In the rows, 128 means zero.
Each row has a class, written after it.
[120  62 137 138 158 106 140 103 111 164 146 147 161 148 155 117 113 135
 184 166 102 159 184  58 173 173 153  91 116 163 180 101  79 102 108 101
 126 142 157 143  89 154 146 187 128 140]  zipo
[137 161 149 117 102 107 131 149 120 169 147 160 126 138 108 141  94 123
 142 135 111  90 113 164 135 125 158 180 109 134 130  67 132 106 133 124
 130 133 133 106 129 114 117 140 144 138]  tol
[124 187 170 130 159 108  79 134 110  84 105 171 136 128 163 204 211 192
 149  88 214 131  73 147 113 101 114  99 144 151 149  96 132 156 201 141
 150 179  64 106 204  96 142 118 159 149]  funi
[131 158 128 111 194 136 146 132 115 127 140  83 122 137 118 148 114 130
 122 115 119 141 160 136 163 122 107 112 129 126 138 173 148 105 180 126
 168 135 127 149 166 126  82 132  79 131]  fepu
[112 151 138 143 141 122 148 117 136 127 124 120 168 109 156 137 199 130
 117 127 141 107 121 140 145 133 126 128 124 141 154 125 123 154 118 164
 147 108 113 115 104 159 144 116 122 141]  sisan
[122 120 104 116 113 126 127 155 135 121 150 150 108 102 157 114  49 125
 140 135 123 119 130 129 119 131 150 147 108 125 168  66 184 127  95  74
 101 149 136 154 112 122 145 133 111  97]  fepu
[132 144 128 131 147 123 116 114 139  86 104 105 137 140 153 150 138 150
 119 160 130 161 117 101 147  91 133 111 133 113 105 119 154 115 154 138
 126 117 125 164 138 175 100 135 106 134]  funi
[132 138 101  99 119 157  95 161 109  26 178 101 100 138 134 119  87  97
 134 192 155 143 132 131  55 132  91 109 137 180 154 122 179 128 134  85
 118 102  82 114 128  94 115 117 174 174]  tol
[125 175  87 102 156 159 124 165 137 125 128 107  84 153 150  84  57 128
 132 188 147  88 158 184 161 133 103 149 120 143  76 187  70 147 109  84
 111 153  89 146 171 150 125 147  63 121]  fepu
[ 91 139 129 131 138 118 146 119 145 125 124 124 163 110 147 123 162 127
 112 108 134 103 129 151 142 144 117 131 130 132 144 126 126 147 111 129
 135 111 128 123 110 161 136 127 118 156]  Zimaz
[149 149 131 121 108  88 129 145 133 160 151 219 131 170 132 180 146 145
 167 163 125 172 116 107 123  93 100 143 175 186 104 175 130 218 196  61
 120 147 104 103 191 123 122 157 219 107]  fepu
[169 184 118 122 121 121 137 150  95 135 123 135 112 161 143  46 233 128
 128  96  86 116 198 148 159 146 121 177 177 140 145 131 144 186 131 125
 111 195  94  96 158 123 170 179 102  86]  piga
[151 137 122 116 178 133 117 134 119 124 123  73 130 120 131 161 101 130
 124 124 139 138 118 140 115 138 136 119 127 114  97 136 114 106 145 156
 158 119 107 131 123 141 103 117 109 138]  funi
[ 96 138 136 143 127 119 132 118 136 106 124 128 152 114 153 114 179 132
 120 115 138 108 128 136 150 124 126 125 134 120 147 140 133 154 114 161
 114 120 114 122 118 158 132 136 108 139]  piga
[148 132 155 144 110 110 111 109 128  69 109 119 105 149 175 190 218 160
 149  81 158 171 130  80 112 181 125 156 112 142 127  71  81 120 223 182
 133 165 124 113 209 115 151 107 162  99]  funi
[111 150 108 119 126  89 185 116 131 105  97 112 142 171 121 121  18  77
 102 127 100  87 167 109 160 168 123 148  69 179 105 138 164  75 118  67
 173  66 158 125  67  95 130 151 132 133]  Zimaz
[145 132 136 150 128 145 149 136 135 155 140 145 133 135 105 101  88 137
 117 158 120 123 134 154 155 147 158 123 108 135 177  81 138 123  97 102
 147 128 168 136 125 153 122 108  97 161]  sisan
[158 113 127  89  95 153 108 180 129 115 118 145 132  70 135  81 136 137
 149 164  85 151 159  87  84 156 124 100 149 156 137 125 170 102  65 145
  90 111 110 131 111 117  90  96 121 133]  vit
[171 163 158  99 137  74 151 176 127 131 120  82 114 105 184 171 115 104
 130 141  94 122 143 161 127 106 145 126  86 129  99 156 186  50 163 132
 128 106 114 154  94 168 104 105 146 119]  funi
[ 97 142 136 137 129 113 149 113 135 116 115 134 163 108 158 124 178 135
 118 119 154 111 116 131 145 132 117 142 127 121 134 111 138 151 107 172
 124 124 101 128 128 166 142 139 119 144]  funi
[133  77 104 168  93  89 107  75 155 141  66 181 141 189 109 115 145 150
 150 168 114 100 138  99 167 147 136 103 156 170 168 126 138 193 105 108
 111 154 220 190  63 158 167 151 155 169]  Zimaz
[140 151  84 154  97 135 147 113  84 104 130 116 113 192 160 121 134 116
 104 167 180 165 169  87 145 162 129 162 118 131 126  96 135  84 193  52
  72 110 144 140 140  98 113  94 135  68]  piga
[ 97 100 122 128 140 112 149  64 133 124 102  93 185  96 173 129 211 107
 152 129 124 120 137  76 141 172 145 125  93 172 137 134  94 120  93 212
 136 113 125 123 102 186 166 124 113 140]  sisan
[108 107 138 148  91 114 139  91 151  95 131 134  98 180 162 152 145 134
 108  86 168 169 109  72 136 154  67  74 148 118 201  77 101 168 152 105
 162 105 140 108 156  78 164 165 173 119]  zipo
[146  81 116 118 160 136 198 122 126  92 170 193 156  84 117 195 215 111
 125  63 101 221  81  78 101  93 134  15 118 132 125 101 117 161 131 113
  67 104  95  91 152 104 142 152 210 135]  funi
[161 117 124 113 123 118 125 204  98 162  61 178 122 135  82 137  87 145
 157 157 121 154 139 153 166 122 116 103 149 173 113 144 143 158 156 113
  82 146 105 180 116  65  91  63  82  57]  tol
[ 91 166  91 136 205 141 184  93 112 145 116 127 180 102 109 126 179 130
  97  48 124  89 167 123 146 148 158 120 134 141 110  88 105 118 130 162
 161 133 124 116 122 131 178 120  78  82]  vit
[148 152 143 141 101 129 173 108 134 151 133 115 109 145 116 125 108 122
  94 100 119 116 120 149 146 135 129 131 120 102 149 115 161 115 159 134
 114 152 167 124 147  87 147 106 121 109]  piga
[119 152 155 137 183 114 133 119 160 103 115 159 145 127 139 137 103 149
 120 124 141 128 132 162 127 134 114 145  97 111 127 100 145 152 143 110
  99 132 118 129 136  98 147 136 163 129]  funi
[134 127 131  97 129 100 195 138 112 109 101 155 164 100 140  94  98 124
 160 171 140  97  80 108 140  70 165 114 138 129  69 192 195  99 106 138
 123 159  87 168 141 191 114 178  90 131]  funi
[120 147 113 121 148 129 122 104 123 178 125 130 110 104 124 124 128 100
 110 108 142 124 122 126 131 142 164 149 120 119 122 124 150 107 129 103
  99 150 138 147 158 123 118 133 141 105]  tol
[133 115 133  82 130 132 111 125 142 152 136 115 110 103 121 140  65 135
 171  99 108 139 128  93  89 161 142 119 119 193 154  65 155 151 138 132
 130 143 120  92  88  53 147 147 172 124]  sisan
[125 120 115 123  84  79 176 192 132 133 136  89 101 196 139 167  32 150
 119 136 133 131 163 162 117 109 105 119 143 130 115 207 100 144 187 135
 228 103 168 162 117 187 125 122 134 140]  vit
[129  80 138 166  76 118  85 165 110 121 173 174  70 114 135 156 138 116
 124 186 187 144  76  73 110 130 131 107 170 179 177 152 144 112 126 168
 131 126 142 126 130  96 150 132 158 135]  tol
[122 129 114 111 129 124 124 111 123 136  88  92 144 118 135 170 205 146
 138  93 103 126 161 136 123  95 143 127 133 118 109 156  82  98 186 182
 113 144 149 156 163 144 123 118 104 128]  vit
[125  96 131 118 111  44 106 125 109 172 120 105 181 109 179 180 103 127
 171 180 105 139 124 115 156 134 166 111 131 136 196 117 164 126 158  99
 132 135 179 167  96 178 151 109  88 147]  piga
[148 115 123 134 153  92 143 126 122 105 146 133 190 147  98 124 134 111
 136 130 104 113 116 187 100 114 156 136 107 129 146  60 132 128 137 101
 116 118 144 118 115 124 136 156 137 176]  zipo
[149 134 164 105 214  96  73 175 157 176 112 141  75 102 125  86 142 145
 139  59 145 143 118 176 137 120 158  59 157 188 139 104 156 155 158 123
 125 151 111 134 124 134  88 181 119 108]  zipo
[103 136 128 137 114 124 138 130 138 124 112 110 164 108 150 121 185 132
 109 101 127 108 144 135 121 135 132 138 128 131 112 125  93 122 118 192
 123 113 127 127 118 148 125 116 128 130]  vit
[117 174 150 148 146 160 119  86 147 107 156 137 146  81 177 118  96  87
 129 155 110 113 138 118 143 176 160 238 110 156 119  91  97 107  96 144
 118 126  98  77 126 141 156 160 103  86]  funi
[146 131 147 127 139 128 130 145 116 115 118 115 147 142 151 127 109 115
 142 133 122 107 148 174 127 127 126 137 139 134 149  91 120  87 167  72
 118 112 121 123  94  97 111 113 145 116]  Zimaz
[ 95 138 116  89 147 128 101  96 173 100 146 131 119 107 149 172 160 171
 174 123  85 108 181  57 104 114 124 189 115 174 106  62 103 145 234 109
 140  93 127  48 193 171 141 148 125 118]  fepu
[110 123 113 129  80 118  53 139 154 147  88 150 104 122 147 133 114 119
 124 116  93 131 160 139 151 103 118 162  73 180 108 168 105 170  70 127
  61 138 119 137 139 119 106 145 145 144]  fepu
[119 150 140 132 149 113 127 140 120 107 168 160 152 120 104 127 116 121
 130 164 130 101 104 136 139 130 125 128 142 159 153  90 166 154 132 122
 130 126 114 118 130 117 128 139 127 163]  tol
[111 107 121 103 162 103 133 144 114 157 121  87 136 132 112 145 103 147
 139 168 145 142 116 103 143 100 137  85 141 123  84 192 136 109 161 156
 152 129 129 180 150 186  76 123  99 157]  tol
[173  88 107 120 142  81 191 124 105 167 158 108 174 172 128  65  71 117
 124 141 191 117  39 118 110 127 161  72 144 148 143  65 195 171 115 123
 121 124 143 123   4 111 118 182 184 130]  sisan
[114 135 141 139 143 123 148 114 138 128 137 126 159 110 147 124 183 132
 133 127 139 108 127 138 140 141 124 139 130 136 162 115 126 157 121 166
 147 104 119 113 108 175 132 124 121 146]  sisan
[133  86 109 140 174 110  76  94 114  95 101 143 112 133 167 141  86 118
 178  97 114 130 179  81 154 166 156 118 100 149 138 127  91 132 119 103
 131 111 121 139  89 175 128 145 112  90]  piga
[ 97 115 127 129 139 121 173 123 124 166 131 131 163 126  98 130 123 132
 163 139  93 119 180  80 158 184 152 185 119 123 114 133 107  82 122 161
 175 132 155 145 155 157 103 140  98 136]  fepu
[130 113 120 106 145  66 138 107 127 156  52 104 132 132 108 139  59  86
 129 114 148 115  76 106 148 148 163  80 114 163  96 212 161 111 122 144
 214 122 155 178 143 172 100 126  93 131]  tol
[156 163 153 146 120 122 116  88 141  99 117 170 140 139 149 134  85 124
 146 153 115 105  85 156 155 119 161 176 131 120 152 160 146 157 120 133
 134 155 150 127 115 149 134 157  81 110]  piga
[125 133 126 138 149 133 151 134 133 158 156 146 148 144  93 112  97 125
 121 167 121  98 144 187 136 142 124 170 142 136 150  98 125 122 142  94
  97 115 166 119  96  94 137 135 124 155]  Zimaz
[141 145 105  86 142  77 133 134 119 113 106 137 161 130 163 116 130 130
 162 116  96 134 206  79 114 169 137 207 103 185  81 144 133 154 206  92
  87 124 124 109 118 119 104 168 152  77]  vit
[101 139 141 138 125 126 157 114 138 115 121 130 166 102 159 129 181 133
 115 117 151 121 122 134 139 136 110 140 126 127 151 123 138 157 111 173
 123 116 105 115 114 161 133 127 124 147]  funi
[156 129 159 140 119 115 111  81 120 159 133  93 123 156 190 147 175  90
 171 140 109 145 190  71 169 223  82 119 165 134 200  93  86 138 163  81
 127 124 116 138 116  95 122 131 232 114]  sisan
[150 128 121 140 100 192 117  92 107 127 120 108 105 104 147 125 176 103
 140 116 129  87 201 104  64 177 152 181 128 141 131 209  64  33 118 160
 158 150 138  93 164 122 144 108 165 133]  vit
[106 123 120 147 108 110 143 140 138 130 123 118 156 110 143 110 182 120
 106 115 126 106 135 134 140 140 122 128 129 136 132 117 121 153  85 166
 126 108 111 129  94 164 136 131 107 134]  zipo
[ 95 131 145 138 143 120 154 129 148 132 132 138 159  98 150 129 160 131
 115 109 140 104 116 143 148 155 114 117 135 125 148 124 120 144 108 139
 124 112 126 125 100 143 131 122 127 146]  Zimaz
[149 139 135  98 156 111  93 122 141 133 103  92 131 101 148 190 114 153
 130 109  83 147 147  96 132 127 117  72 120 120  98 146  99 114 177 124
 144 129 132 146 194 148 102  84 112 138]  vit
[104  98 166 186 128 128  88  85 157  69 109 151 147 131 180 128  10 126
 129 132 148 113  67 114 181 150 166  97 100 120 154  58  94 109  67 107
 122 164 148 186 104 130 137 134 113 123]  Zimaz
[153 117  97 142 113 141 102 138 105 104 128  98 128 118 157 123 203 106
 114 129 161 115 146 108  90 136 139 102 136 148 140 127 121 104 141  78
 103 109 104 112 103 121 104 122 167 139]  zipo
[121 165  95 123  78 119 111 101 133 155 104 109 151 169 157 177 194 156
 139 165 119 122 111  78 121 132 132 169 151  82  86 100  84 130 125 134
 131 170 129 141 173 108 162 138 169 120]  fepu
[ 78 187 154 103 164  94 149 100 174  92 127  97 110 154 148 175  99 140
 149 103 113 150 145 118 141 140 136 124 118 178 110 173 163 142 188 173
 199 117 145 142 120 181 126 158 133 129]  piga
[117 144 139 130 137 123 145 119 136 126 132 123 154 113 158 118 181 133
 131 131 141 102 130 132 143 143 120 133 127 141 164 111 128 154 117 152
 147 104 111 108 105 167 134 127 121 147]  sisan
[128 124 135 151 154 102 167 100 118 131 128 154 184 138 144  95  91 125
 104 137 113 161 148  79 187 125 157  94  89 153 161 126 191 125 111  57
 116 144 155 153 109 152 101 166 104 131]  zipo
[ 90 137 131 134 127 125 140 123 130 140 127 132 156 107 137 123 182 118
 115 123 148 112 113 132 145 137 128 122 134 137 142 128 119 152  96 167
 130 115 111 125 115 159 122 124 128 142]  tol
[165 127 161 118 178 116 128 137 117 131 124 118 143 143 124 160 117 157
 135 154 112 167 131 104 157 110 106 102 118 136 124 159 118 120 185 137
 161 106 119 112 168 120  93 113  96 134]  sisan
[144 144 106 103  81 130  91  96 144 102 144 124  99 112 158 114 106 139
 132 139 124  91 133  85  84 141 119 174 135 157 125  98 144 150 167 122
  78 163 142 103 165  98 160 148 144 124]  vit
[112 133 137 132 142 120 155 120 134 136 137 132 161 106 147 114 180 131
 126 123 147 106 122 138 132 134 123 135 127 135 157 119 134 159 114 156
 139 105 110 104 110 160 138 131 130 145]  sisan
[117 134  72 143 140 136 114 142  93  80 164 130 151 137 129  93  89 116
 123 171 113 109 215  92 140 178 102 159 102 189 155 145 157 194  58  78
 147 103  92 117  80 164 131 141 122 188]  sisan
[118 145 127 148 167 152 161 118 136  83 119 116 137 125 137 116  95 120
 130 124  95 131 162  85 188 151 188  57 142 166 152 161 141 132 126  88
 181 154 150 155  90 163 122 160  85 122]  piga
[ 95 128 131 147 113 112 141 129 143 130 124 125 163 111 137 113 183 129
 107 121 130 106 132 127 139 134 112 130 130 139 130 118 123 150  93 170
 129 105 109 120 111 158 135 130 111 144]  zipo
[158 197 120 100  87  96 245 155 101 149 115 101 133 197 128 148  96 135
 118 153 155 161  98 135 174 174 109 106 143 143 144 156 196 136 144 159
 197 153 151 178  92 130 121 121  89 124]  funi
[151 171 145 136 127 162  78 189 149  92 110 133  91 160 120  87 197 166
 120 113 148 148 122 179 132 149 126  76 168 154 178  41 103 155 107 131
 148 128 111 120 120 108  92 145 101 151]  zipo
[163 192 114  95 139 111 140 136 142 110 139 142  94 146 135 131  64 117
 118 130 101 123 101 111 158 140 120 126 118 139 130  94 187 143 133  75
 143 139 131 126 152  88 128 164  97  99]  fepu
[159 131 127 104 164 140 146 119 135 163 145 121 115 119 108 125 138 116
 127 137 109 139 128 155 112 137 161 132 112 143 140 145 121 120 164 126
  99 154 169 109 145 113 136 138 128 131]  tol
[114 128 126 104 129 120 144 146 124 133 135 107 139 139 140 168 124 139
 148 149 122 164 119 137 140 132 127 102 154 135 138 128 106 111 163 111
 142 132 142 157 148 144 119 124 104 151]  Zimaz
[141 146 160 147 151 116 128 126 152 108 150 130 135 110 147 134  54  93
 128 178 103  97 116 134 158 135 142 142 100 147 124 125 157  75 124 117
 131 113 141 146 127 135 103 117 117 122]  fepu
